[[ 21  15 -48 -31 -11 -33]
 [-14 -33 -10  41  34 -50]
 [ 15  17 -42 -26 -15 -26]
 [  9  16 -11 -22 -18   9]
 [-11   8  50   4 -14  60]
 [  8  11 -16 -14  -8  -6]
 [ 32  32 -45 -52 -31  -7]]
->
[[ 32  32 -45 -52 -31  -7]
 [ 21  15 -48 -31 -11 -33]
 [-14 -33 -10  41  34 -50]
 [ 15  17 -42 -26 -15 -26]
 [  9  16 -11 -22 -18   9]
 [-11   8  50   4 -14  60]
 [  8  11 -16 -14  -8  -6]]

[[-43 -32]
 [ 52  37]]
->
[[ 52  37]
 [-43 -32]]

[[ 33  38  -7 -52  41 -42]
 [ 32  45 -54  20 -31 -57]
 [-17 -21  53 -12   2 -12]
 [  6 -52  40  35  38 -19]
 [ -5 -26  16  55 -37  30]
 [ -1  18  51 -16  47  44]]
->
[[ -1  18  51 -16  47  44]
 [ 33  38  -7 -52  41 -42]
 [ 32  45 -54  20 -31 -57]
 [-17 -21  53 -12   2 -12]
 [  6 -52  40  35  38 -19]
 [ -5 -26  16  55 -37  30]]

[[ 24  52   4  -6  18]
 [ 29  46  17  -3  15]
 [-23 -59  -2   9 -18]
 [-17  -9 -56   7  26]
 [ 25 -40  24  31  13]
 [-27 -42 -12   2 -15]
 [-17  38 -27 -23  -1]
 [-23   0 -41  -6   7]
 [ 24   9  44   2  -9]
 [ 31  58  15  -6  17]
 [-22   0  31 -26 -48]
 [-20  32 -27 -22  -4]]
->
[[-20  32 -27 -22  -4]
 [ 24  52   4  -6  18]
 [ 29  46  17  -3  15]
 [-23 -59  -2   9 -18]
 [-17  -9 -56   7  26]
 [ 25 -40  24  31  13]
 [-27 -42 -12   2 -15]
 [-17  38 -27 -23  -1]
 [-23   0 -41  -6   7]
 [ 24   9  44   2  -9]
 [ 31  58  15  -6  17]
 [-22   0  31 -26 -48]]

[[-10  30 -22  -2  -5  -3   3  16]
 [ 12 -60  50   0   8   8  -2 -42]
 [ -6  29 -25  -2  -5  -4   3  14]
 [ 15 -68  51   1  12  11  -4 -44]
 [ -5  27 -22  -2  -4  -1   2  15]
 [ -9  31 -24  -2  -5  -6   4  15]
 [ -3  14 -16  -2  -3   8  -3   4]]
->
[[ -3  14 -16  -2  -3   8  -3   4]
 [-10  30 -22  -2  -5  -3   3  16]
 [ 12 -60  50   0   8   8  -2 -42]
 [ -6  29 -25  -2  -5  -4   3  14]
 [ 15 -68  51   1  12  11  -4 -44]
 [ -5  27 -22  -2  -4  -1   2  15]
 [ -9  31 -24  -2  -5  -6   4  15]]

[[  0 -21   2 -21  26  14 -36  16  21  47 -13]
 [  7 -27 -11  -3  -5  30 -17  -6 -31  -5  12]
 [ -1 -20   2 -22  21  10 -42  19  24  54 -13]
 [ 17 -15  11 -11   5  -5 -12  28   0   9   3]
 [-37   2 -34  11 -10  20   0 -44  12   8 -28]
 [  6  51  37 -10  39 -64  29  34  57   8   0]
 [-17 -19   2  -5  -8  -2   2 -12 -22 -25  25]
 [ -2 -36 -13  -2  -9  33 -28  -2 -41  -4  27]]
->
[[ -2 -36 -13  -2  -9  33 -28  -2 -41  -4  27]
 [  0 -21   2 -21  26  14 -36  16  21  47 -13]
 [  7 -27 -11  -3  -5  30 -17  -6 -31  -5  12]
 [ -1 -20   2 -22  21  10 -42  19  24  54 -13]
 [ 17 -15  11 -11   5  -5 -12  28   0   9   3]
 [-37   2 -34  11 -10  20   0 -44  12   8 -28]
 [  6  51  37 -10  39 -64  29  34  57   8   0]
 [-17 -19   2  -5  -8  -2   2 -12 -22 -25  25]]
